Below are the code and all the weights of a small trained network. Each question names an input and a class and asks about switching units off, where a switched-off unit gives its printed mean instead of its output.

import numpy as np


def w(rows, s, z=0):
    codes = np.array(rows[::2]) - 128.0
    scale = np.full(codes.shape[1], s)
    scale[-1] = z or s
    return codes * scale


def f(y):
    return np.maximum(y, 0)


def log_softmax(a):
    a = a - a.max(-1, keepdims=True)
    return a - np.log(np.exp(a).sum(-1, keepdims=True))


def net(x, mask):
    res = np.array(x, float).reshape(1, 6) / 4 @ E
    y = f(res @ A[0][:, :-1].T + A[0][:, -1])
    res = res + np.where(mask, y, B[0][:, -1]) @ B[0][:, :-1]
    return log_softmax(res[-1] @ U[:, :-1].T + U[:, -1])


A, B = {}, {}
E = w([
[146,10,30,176,173,90],'x0',
[223,198,43,152,94,232],'x1',
[70,247,59,63,254,103],'x2',
[118,123,128,133,133,146],'x3',
[109,124,129,138,134,156],'x4',
[112,126,132,141,137,152],'x5',
],0.0083)
A[0] = w([
[151,120,131,101,129,116,127],'N0',
[110,146,181,110,93,132,61],'N1',
[132,120,132,155,116,51,139],'N2',
[158,139,136,83,126,115,124],'N3',
[140,195,89,104,114,158,126],'N4',
[171,130,174,174,82,140,51],'N5',
[202,93,51,109,146,93,110],'N6',
[161,115,161,120,91,162,30],'N7',
[125,161,212,92,99,143,225],'N8',
[121,111,131,157,115,100,143],'N9',
[107,126,148,185,112,89,151],'N10',
[83,138,185,86,103,118,163],'N11',
[97,114,133,184,171,163,142],'N12',
[102,155,102,155,166,93,179],'N13',
[74,124,203,119,165,55,86],'N14',
[67,102,160,62,134,112,64],'N15',
[137,189,64,103,120,150,125],'N16',
[130,162,61,184,63,118,32],'N17',
[72,83,148,191,118,75,150],'N18',
[106,125,152,94,137,111,210],'N19',
[122,204,118,109,145,157,122],'N20',
[113,158,216,92,80,131,46],'N21',
[63,148,70,119,141,95,5],'N22',
[203,153,50,176,94,185,3],'N23',
[143,162,91,123,136,138,94],'N24',
[110,127,145,99,184,105,120],'N25',
[107,161,102,139,208,95,145],'N26',
[118,163,108,125,139,124,152],'N27',
[122,10,123,196,96,104,143],'N28',
[163,97,171,113,88,183,53],'N29',
[129,140,124,147,80,114,169],'N30',
[171,98,161,117,69,152,199],'N31',
[102,165,85,120,220,88,25],'N32',
[72,120,147,88,119,99,223],'N33',
[130,121,133,130,63,146,220],'N34',
[158,188,168,89,171,151,106],'N35',
[186,123,91,147,122,161,214],'N36',
[148,199,137,107,132,177,123],'N37',
[143,114,72,148,139,100,123],'N38',
[69,115,183,91,156,110,41],'N39',
[151,138,125,88,118,90,118],'N40',
[92,162,117,119,114,183,133],'N41',
],0.012,0.0064)
B[0] = w([
[118,149,128,131,120,113,133],'N0',
[30,131,93,222,159,124,159],'N1',
[123,152,151,90,162,90,168],'N2',
[176,123,146,144,113,120,145],'N3',
[192,83,115,71,149,73,185],'N4',
[139,197,26,100,72,215,176],'N5',
[116,146,85,143,119,139,174],'N6',
[176,187,65,57,91,184,157],'N7',
[55,247,29,108,38,199,227],'N8',
[116,93,168,88,180,121,160],'N9',
[119,128,125,93,156,86,167],'N10',
[98,185,68,139,121,157,194],'N11',
[158,122,153,86,156,147,153],'N12',
[142,188,103,102,99,167,179],'N13',
[156,197,67,141,69,167,202],'N14',
[157,168,104,116,74,183,170],'N15',
[196,97,190,120,120,76,184],'N16',
[129,118,113,202,147,87,149],'N17',
[186,65,199,103,161,68,204],'N18',
[73,38,159,168,164,112,185],'N19',
[225,92,185,76,123,85,190],'N20',
[36,159,93,240,160,146,183],'N21',
[3,102,119,221,194,103,155],'N22',
[70,167,67,216,162,131,186],'N23',
[176,115,153,70,134,112,154],'N24',
[103,133,62,134,160,145,171],'N25',
[118,168,59,130,105,208,195],'N26',
[186,126,153,89,117,100,163],'N27',
[162,66,194,123,191,96,249],'N28',
[131,180,97,108,100,172,175],'N29',
[113,115,142,152,129,122,165],'N30',
[79,127,74,172,152,112,219],'N31',
[85,196,73,189,147,145,187],'N32',
[57,130,137,208,187,95,202],'N33',
[74,57,151,209,211,109,203],'N34',
[150,68,172,70,114,128,183],'N35',
[131,232,89,70,88,218,199],'N36',
[169,64,187,105,133,73,192],'N37',
[100,147,106,147,138,164,161],'N38',
[147,188,71,88,74,150,171],'N39',
[143,133,132,128,139,136,141],'N40',
[181,107,149,112,132,110,167],'N41',
],0.0061,0.013)
U = w([
[110,126,104,239,159,85,32],'0',
[149,167,69,70,80,146,237],'1',
[185,80,254,44,141,19,255],'2',
],0.013,0.00067)

Each question gives the input, the list of numbers given to net, and the class t.
The units are the neurons (one row each of A and B). Each row of codes is followed by its name. A weight is (code - 128) times the scale printed after its matrix; where a second scale follows, it is the last column's (A, B and U).
mask holds one flag per neuron, in row order. A switched-off neuron (its flag False) gives its mean, the last column of its row in B, instead of its output. The means were averaged over made-up inputs and are rounded, as every weight is.
A unit's drop is (log p(t) with every unit on - log p(t) with that unit switched off) / (log p(t) with every unit on - log p(t) with every unit switched off).
unit that matters most: the unit with the biggest drop
k most important neurons: the k neurons with the biggest drops, biggest first
drop when u is switched off: that unit's drop, to one decimal
input [2,7,-4,5,-4,3], class 0: 2 most important neurons -> (N23 N34)
input [0,-5,3,0,-3,-7], class 1: unit that matters most -> N34
input [-7,-2,-2,-4,4,6], class 0: 3 most important neurons -> (N21 N1 N36)
input [-8,-3,-1,1,5,1], class 0: 4 most important neurons -> (N21 N1 N33 N36)
input [-6,-8,1,3,-8,1], class 1: 2 most important neurons -> (N8 N39)
input [-5,0,-5,2,4,-8], class 0: 4 most important neurons -> (N34 N21 N1 N31)
input [0,-6,8,-1,1,4], class 1: 2 most important neurons -> (N39 N26)
input [8,1,6,4,1,4], class 1: 3 most important neurons -> (N34 N26 N13)
input [-7,-5,-4,7,-7,-7], class 0: 3 most important neurons -> (N21 N1 N33)
input [-5,-8,6,-8,-5,2], class 1: 2 most important neurons -> (N39 N14)
input [-1,-6,6,4,2,-5], class 1: 3 most important neurons -> (N39 N14 N34)
input [2,-2,-8,1,7,6], class 2: drop when N28 is switched off -> 0.2
input [0,-5,1,-8,6,7], class 1: drop when N21 is switched off -> 0.3
input [-4,5,1,5,-5,3], class 2: drop when N13 is switched off -> 0.0
input [2,-7,-1,3,-3,-5], class 2: unit that matters most -> N18
input [5,1,4,-5,7,2], class 1: drop when N33 is switched off -> 0.2
